Below is a small trained network, with its code and all its weights. Each question gives an input and a class and asks what happens when units are switched off, that is, made to give their printed mean instead of their output.

import numpy as np


def w(rows, s, z=0):
    codes = np.array(rows[::2]) - 128.0
    scale = np.full(codes.shape[1], s)
    scale[-1] = z or s
    return codes * scale


def norm(h):
    return h / np.sqrt((h * h).mean(-1, keepdims=True) + 1e-5)


def f(y):
    return y / 2 * (1 + np.tanh(0.7978845608 * (y + 0.044715 * y**3)))


def log_softmax(a):
    a = a - a.max(-1, keepdims=True)
    return a - np.log(np.exp(a).sum(-1, keepdims=True))


def net(x, mask):
    res = np.array(x, float).reshape(1, 3) / 4 @ E
    u = 0
    for l in range(3):
        y = f(norm(res) @ A[l][:, :-1].T + A[l][:, -1])
        res = res + np.where(mask[u : u + 7], y, B[l][:, -1]) @ B[l][:, :-1]
        u += 7
    return log_softmax(norm(res)[-1] @ U[:, :-1].T + U[:, -1])


A, B = {}, {}
E = w([
[241,122,151,222,39,129,109],'x0',
[253,159,97,71,201,52,116],'x1',
[32,249,83,141,62,1,102],'x2',
],0.0067)
A[0] = w([
[204,166,183,190,113,116,163,61],'L0N0',
[190,136,173,45,113,79,88,40],'L0N1',
[156,153,2,131,81,134,163,165],'L0N2',
[190,183,47,106,156,100,147,5],'L0N3',
[190,167,136,194,120,152,61,80],'L0N4',
[97,181,206,125,197,127,163,135],'L0N5',
[123,61,127,152,169,42,162,68],'L0N6',
],0.0086,0.0025)
B[0] = w([
[152,59,172,111,246,84,136,245],'L0N0',
[113,93,80,188,95,190,157,216],'L0N1',
[94,210,196,76,151,120,79,207],'L0N2',
[83,151,90,207,155,112,194,251],'L0N3',
[78,135,255,127,112,93,98,236],'L0N4',
[105,132,200,84,114,107,202,193],'L0N5',
[154,49,113,136,198,182,160,123],'L0N6',
],0.0075,0.0025)
A[1] = w([
[78,117,83,2,210,142,107,185],'L1N0',
[201,117,145,54,153,243,130,88],'L1N1',
[232,153,39,116,185,84,69,179],'L1N2',
[82,71,61,70,179,113,115,3],'L1N3',
[122,32,142,134,151,144,95,74],'L1N4',
[86,212,131,108,120,105,111,80],'L1N5',
[83,92,99,163,44,174,102,158],'L1N6',
],0.0089,0.0021)
B[1] = w([
[169,75,215,131,134,110,113,254],'L1N0',
[154,201,13,136,92,84,53,229],'L1N1',
[23,85,139,237,36,189,213,193],'L1N2',
[121,128,165,91,180,82,145,168],'L1N3',
[98,254,106,142,143,136,111,194],'L1N4',
[152,228,41,181,170,85,95,230],'L1N5',
[139,73,100,187,195,132,209,198],'L1N6',
],0.0092,0.0051)
A[2] = w([
[29,80,56,77,215,34,152,82],'L2N0',
[120,245,55,114,130,123,12,104],'L2N1',
[134,84,106,183,133,89,255,178],'L2N2',
[147,148,239,160,21,93,81,161],'L2N3',
[82,159,159,54,145,37,161,175],'L2N4',
[154,83,133,135,186,193,96,253],'L2N5',
[168,58,87,53,104,219,90,62],'L2N6',
],0.0097,0.0027)
B[2] = w([
[160,122,155,123,145,184,122,209],'L2N0',
[166,122,73,158,110,112,129,254],'L2N1',
[94,165,161,121,114,179,169,224],'L2N2',
[159,46,165,8,164,134,97,178],'L2N3',
[136,68,131,92,89,118,98,204],'L2N4',
[114,175,115,102,87,57,104,174],'L2N5',
[159,107,84,192,116,140,125,137],'L2N6',
],0.013,0.0087)
U = w([
[140,179,19,134,83,73,51,203],'0',
[130,100,233,12,145,123,89,147],'1',
[44,182,153,152,95,194,225,5],'2',
],0.011,0.0013)

Each question gives the input, the list of numbers given to net, and the class t.
The units are the neurons (one row each of A and B). Each row of codes is followed by its name. A weight is (code - 128) times the scale printed after its matrix; where a second scale follows, it is the last column's (A, B and U).
mask holds one flag per neuron, layer by layer. A switched-off neuron (its flag False) gives its mean, the last column of its row in B, instead of its output. The means were averaged over made-up inputs and are rounded, as every weight is.
A unit's drop is (log p(t) with every unit on - log p(t) with that unit switched off) / (log p(t) with every unit on - log p(t) with every unit switched off).
The circuit of an input: a set's keep is (log p(t) with only the set's units on - log p(t) with every unit switched off) / (log p(t) with every unit on - log p(t) with every unit switched off). Starting from the 12 units with the biggest drops (on a tie, the unit counted first), units are removed one at a time, each time the one whose removal leaves the highest keep (on an exact tie, the one counted first), for as long as the keep stays at least 0.8.
circuit, biggest first: the units of the circuit, biggest drop first
top k neurons: the k neurons with the biggest drops, biggest first
top k neurons in layer l: the k neurons of layer l with the biggest drops, biggest first
drop when u is switched off: that unit's drop, to one decimal
input [6,-4,4], class 1: circuit, biggest first => L2N3
input [6,-5,5], class 1: top 2 neurons => L2N3; L1N1
input [-5,7,-6], class 2: top 3 neurons => L1N2; L2N2; L0N4
input [-5,1,4], class 1: top 2 neurons in layer 1 => L1N0; L1N1
input [-4,5,-5], class 0: top 2 neurons => L1N1; L1N6
input [5,-7,-8], class 0: circuit, biggest first => L1N1; L2N5
input [-7,4,5], class 1: top 3 neurons => L1N0; L1N1; L2N0
input [6,4,4], class 1: top 2 neurons => L0N4; L0N0
input [-4,0,3], class 1: top 2 neurons => L1N0; L1N1
input [-2,3,-2], class 2: top 2 neurons in layer 0 => L0N3; L0N4
input [-6,-5,0], class 1: top 2 neurons in layer 0 => L0N1; L0N3
input [5,1,-6], class 0: top 2 neurons => L1N1; L1N0
input [6,2,-7], class 0: top 3 neurons => L1N1; L1N0; L1N4
input [-5,8,3], class 2: circuit, biggest first => L1N2
input [5,-5,-6], class 0: top 2 neurons in layer 1 => L1N0; L1N1
input [1,8,-8], class 0: top 2 neurons => L1N1; L1N6
input [-3,4,-2], class 2: drop when L1N0 is switched off => 0.0
input [5,5,-8], class 0: drop when L1N1 is switched off => 0.3
input [-6,6,-8], class 0: drop when L1N1 is switched off => 1.7
input [0,3,-2], class 2: top neuron => L0N3
input [-6,8,4], class 2: drop when L0N4 is switched off => 0.1
